Below are the code and all the weights of a small trained network. Each question names an input and a target symbol and asks about switching units off, where a switched-off unit gives its printed mean instead of its output.

import numpy as np


def w(rows, s, z=0):
    codes = np.array(rows[::2]) - 128.0
    scale = np.full(codes.shape[1], s)
    scale[-1] = z or s
    return codes * scale


def norm(h):
    return h / np.sqrt((h * h).mean(-1, keepdims=True) + 1e-5)


def softmax(a):
    e = np.exp(a - a.max(-1, keepdims=True))
    return e / e.sum(-1, keepdims=True)


def log_softmax(a):
    a = a - a.max(-1, keepdims=True)
    return a - np.log(np.exp(a).sum(-1, keepdims=True))


def net(x, mask):
    ids = ['αγηλξτψω'.index(c) for c in x.split()]
    T = len(ids)
    res = E[ids] + P[:T]
    u = 0
    for l in range(2):
        r = norm(res)
        for j in range(3):
            rows = slice(3 * j, 3 * j + 3)
            q, k, v = (r @ M[l][rows].T for M in (Q, K, V))
            z = softmax(np.where(np.tri(T) > 0, q @ k.T / 3**0.5, -1e9)) @ v
            o = O[l][rows]
            res = res + np.where(mask[u + j], z, o[:, -1]) @ o[:, :-1]
        u += 3
    return log_softmax(norm(res)[-1] @ U[:, :-1].T + U[:, -1])


Q, K, V, O = {}, {}, {}, {}
E = w([
[108,125,67,110,145,148,41,175],'α',
[160,140,64,159,191,149,34,155],'γ',
[152,118,83,150,123,171,83,142],'η',
[96,136,36,74,118,222,36,174],'λ',
[144,184,153,94,138,59,143,2],'ξ',
[172,114,68,76,58,127,122,179],'τ',
[155,120,38,131,184,139,115,169],'ψ',
[212,90,164,87,154,168,131,233],'ω',
],0.0064)
P = w([
[121,88,245,201,68,65,222,56],'0',
[221,62,53,71,108,201,40,105],'1',
[192,114,52,78,107,187,51,118],'2',
[176,144,63,99,132,177,56,129],'3',
[150,171,67,103,114,170,55,151],'4',
[134,190,70,125,112,157,58,166],'5',
[123,209,76,133,106,148,69,182],'6',
[121,221,86,148,106,137,80,193],'7',
[114,239,93,167,108,123,95,200],'8',
[119,241,95,177,101,113,105,202],'9',
[111,253,76,194,103,122,99,232],'10',
],0.0043)
Q[0] = w([
[113,36,101,131,129,129,134,78],'0.h0',
[115,90,138,145,177,133,139,134],'0.h0',
[118,63,223,142,172,142,254,151],'0.h0',
[110,96,149,150,124,114,128,103],'0.h1',
[153,150,91,128,97,125,87,135],'0.h1',
[129,139,168,112,114,86,91,131],'0.h1',
[145,166,108,129,112,126,121,150],'0.h2',
[132,98,126,105,143,167,107,125],'0.h2',
[108,149,148,131,126,108,133,115],'0.h2',
],0.012)
K[0] = w([
[141,132,119,33,166,164,78,69],'0.h0',
[119,85,98,128,99,143,67,110],'0.h0',
[85,2,170,150,115,145,56,54],'0.h0',
[134,109,140,156,143,185,139,238],'0.h1',
[164,139,155,114,124,61,130,108],'0.h1',
[151,86,143,157,124,101,161,94],'0.h1',
[120,94,131,189,77,108,137,99],'0.h2',
[101,116,117,173,110,129,153,190],'0.h2',
[152,120,96,89,149,134,145,97],'0.h2',
],0.0085)
V[0] = w([
[108,136,127,164,139,37,133,75],'0.h0',
[107,75,42,161,133,141,188,149],'0.h0',
[72,139,155,192,212,181,115,160],'0.h0',
[188,119,61,161,77,114,16,184],'0.h1',
[196,114,211,152,115,148,122,170],'0.h1',
[74,55,131,186,83,72,133,171],'0.h1',
[171,22,15,177,153,178,108,253],'0.h2',
[102,59,189,190,82,169,167,154],'0.h2',
[158,142,101,158,156,200,189,96],'0.h2',
],0.0058)
O[0] = w([
[96,126,115,174,107,115,94,131,2],'0.h0',
[123,85,130,114,131,3,135,107,104],'0.h0',
[156,107,187,107,126,126,88,77,107],'0.h0',
[56,82,166,117,67,134,84,161,204],'0.h1',
[145,104,86,134,98,145,113,177,157],'0.h1',
[99,39,77,125,155,196,120,97,49],'0.h1',
[171,73,53,128,91,139,106,84,250],'0.h2',
[92,185,102,118,129,144,95,63,148],'0.h2',
[171,174,128,141,75,109,158,129,113],'0.h2',
],0.0071,0.0047)
Q[1] = w([
[121,79,148,122,143,180,188,60],'1.h0',
[84,68,98,160,85,150,72,137],'1.h0',
[52,62,179,164,117,150,130,130],'1.h0',
[130,161,133,122,54,126,39,189],'1.h1',
[113,7,99,152,215,165,222,94],'1.h1',
[144,104,60,148,141,151,153,102],'1.h1',
[42,34,148,169,164,160,185,74],'1.h2',
[188,190,68,78,71,136,114,175],'1.h2',
[203,216,83,63,97,90,91,225],'1.h2',
],0.013)
K[1] = w([
[116,84,58,57,136,177,110,81],'1.h0',
[118,201,44,198,157,157,207,6],'1.h0',
[89,168,117,88,166,173,116,53],'1.h0',
[58,87,190,227,160,149,159,46],'1.h1',
[201,153,85,79,71,115,72,165],'1.h1',
[218,112,75,102,165,172,83,196],'1.h1',
[150,40,108,130,159,165,49,192],'1.h2',
[126,207,186,189,97,105,175,58],'1.h2',
[124,255,160,145,110,98,180,37],'1.h2',
],0.0098)
V[1] = w([
[177,161,155,167,159,144,57,54],'1.h0',
[153,125,37,120,156,2,86,84],'1.h0',
[98,182,47,183,75,124,106,83],'1.h0',
[129,149,53,34,144,76,149,133],'1.h1',
[71,101,132,161,236,183,188,103],'1.h1',
[148,31,128,118,135,158,103,163],'1.h1',
[142,109,201,178,199,129,133,218],'1.h2',
[154,130,120,104,110,160,195,226],'1.h2',
[184,96,118,103,149,193,126,186],'1.h2',
],0.0092)
O[1] = w([
[97,151,138,157,36,190,78,26,158],'1.h0',
[50,65,70,139,122,127,175,100,84],'1.h0',
[71,146,134,254,123,182,176,183,143],'1.h0',
[105,190,106,84,116,132,96,116,72],'1.h1',
[85,87,170,95,195,167,179,90,136],'1.h1',
[92,156,197,144,147,52,109,129,253],'1.h1',
[71,55,137,212,97,129,125,167,23],'1.h2',
[72,145,59,132,106,210,120,118,166],'1.h2',
[123,91,61,131,100,150,92,167,169],'1.h2',
],0.0094,0.0058)
U = w([
[2,87,201,97,178,139,54,121,176],'α',
[138,80,200,214,50,70,91,141,127],'γ',
[110,229,182,220,126,225,156,114,38],'η',
[200,189,163,41,152,92,113,123,122],'λ',
[177,30,106,113,156,197,178,98,160],'ξ',
[73,181,90,143,206,109,173,238,1],'τ',
[71,86,58,129,107,58,177,73,241],'ψ',
[137,130,45,134,36,187,60,151,175],'ω',
],0.0081,0.0021)

Each question gives the input, a string of symbols that net reads in full, and the target symbol t.
The units are the heads (3 rows each of Q, K, V and O). Each row of codes is followed by its name. A weight is (code - 128) times the scale printed after its matrix; where a second scale follows, it is the last column's (O and U).
mask holds one flag per head, layer by layer. A switched-off head (its flag False) gives its mean, the last column of its rows in O, instead of its output. The means were averaged over made-up inputs and are rounded, as every weight is.
A unit's drop is (log p(t) with every unit on - log p(t) with that unit switched off) / (log p(t) with every unit on - log p(t) with every unit switched off).
The circuit of an input: a set's keep is (log p(t) with only the set's units on - log p(t) with every unit switched off) / (log p(t) with every unit on - log p(t) with every unit switched off). Starting from all 6 units, units are removed one at a time, each time the one whose removal leaves the highest keep (on an exact tie, the one counted first), for as long as the keep stays at least 0.8.
units of the circuit, in order: the units of the circuit, biggest drop first
unit that matters most: the unit with the biggest drop
which heads matter: for each layer, one digit per head in row order, 1 if its drop is at least 0.15 and else 0, layers parted by /
input ω λ ξ γ ω η γ, target λ: which heads matter	010 / 001
input γ γ λ ξ ω ω γ η λ ξ α, target γ: unit that matters most	0.h2
input ψ λ γ ω λ ω ξ ξ ψ ω, target ψ: which heads matter	111 / 100
input ω τ ω α λ ω γ ξ γ λ, target η: units of the circuit, in order	0.h2, 0.h1, 1.h0, 0.h0
input ω ξ ω γ ω γ, target λ: which heads matter	000 / 001
input γ λ α γ ψ τ ω ξ ξ λ, target γ: which heads matter	011 / 011
input η γ α ω γ, target η: units of the circuit, in order	1.h0, 0.h2
input α ξ ω α α γ τ γ, target τ: which heads matter	110 / 100
input γ γ ω γ ξ ξ, target γ: units of the circuit, in order	0.h2, 1.h2
input ω ξ λ τ γ, target τ: which heads matter	111 / 100
input ω γ ξ γ α, target η: which heads matter	111 / 100
input λ ω ω ω ω ψ λ λ, target λ: units of the circuit, in order	1.h2, 0.h2
input ω α γ ξ γ γ ω γ γ ξ, target ω: units of the circuit, in order	1.h1, 0.h2
input τ ω ω ω α, target τ: which heads matter	100 / 100
input ω ω λ ψ α ω η γ η ξ, target η: which heads matter	111 / 101
input λ ω γ ω ω ω τ ξ ω ψ λ, target λ: unit that matters most	0.h1
input γ ψ ξ ω τ λ ψ ξ λ, target γ: units of the circuit, in order	0.h2, 1.h2, 1.h1, 0.h1
input τ ω ω ω λ, target τ: which heads matter	100 / 100
input τ ω ω τ γ λ ω ω ω ω τ, target τ: which heads matter	110 / 100
input η λ ω η η ψ γ η ω, target η: units of the circuit, in order	1.h0, 0.h2, 0.h1
input α ω ω ω ω γ, target α: units of the circuit, in order	0.h1, 1.h1
input ξ ξ ξ λ, target η: unit that matters most	0.h0
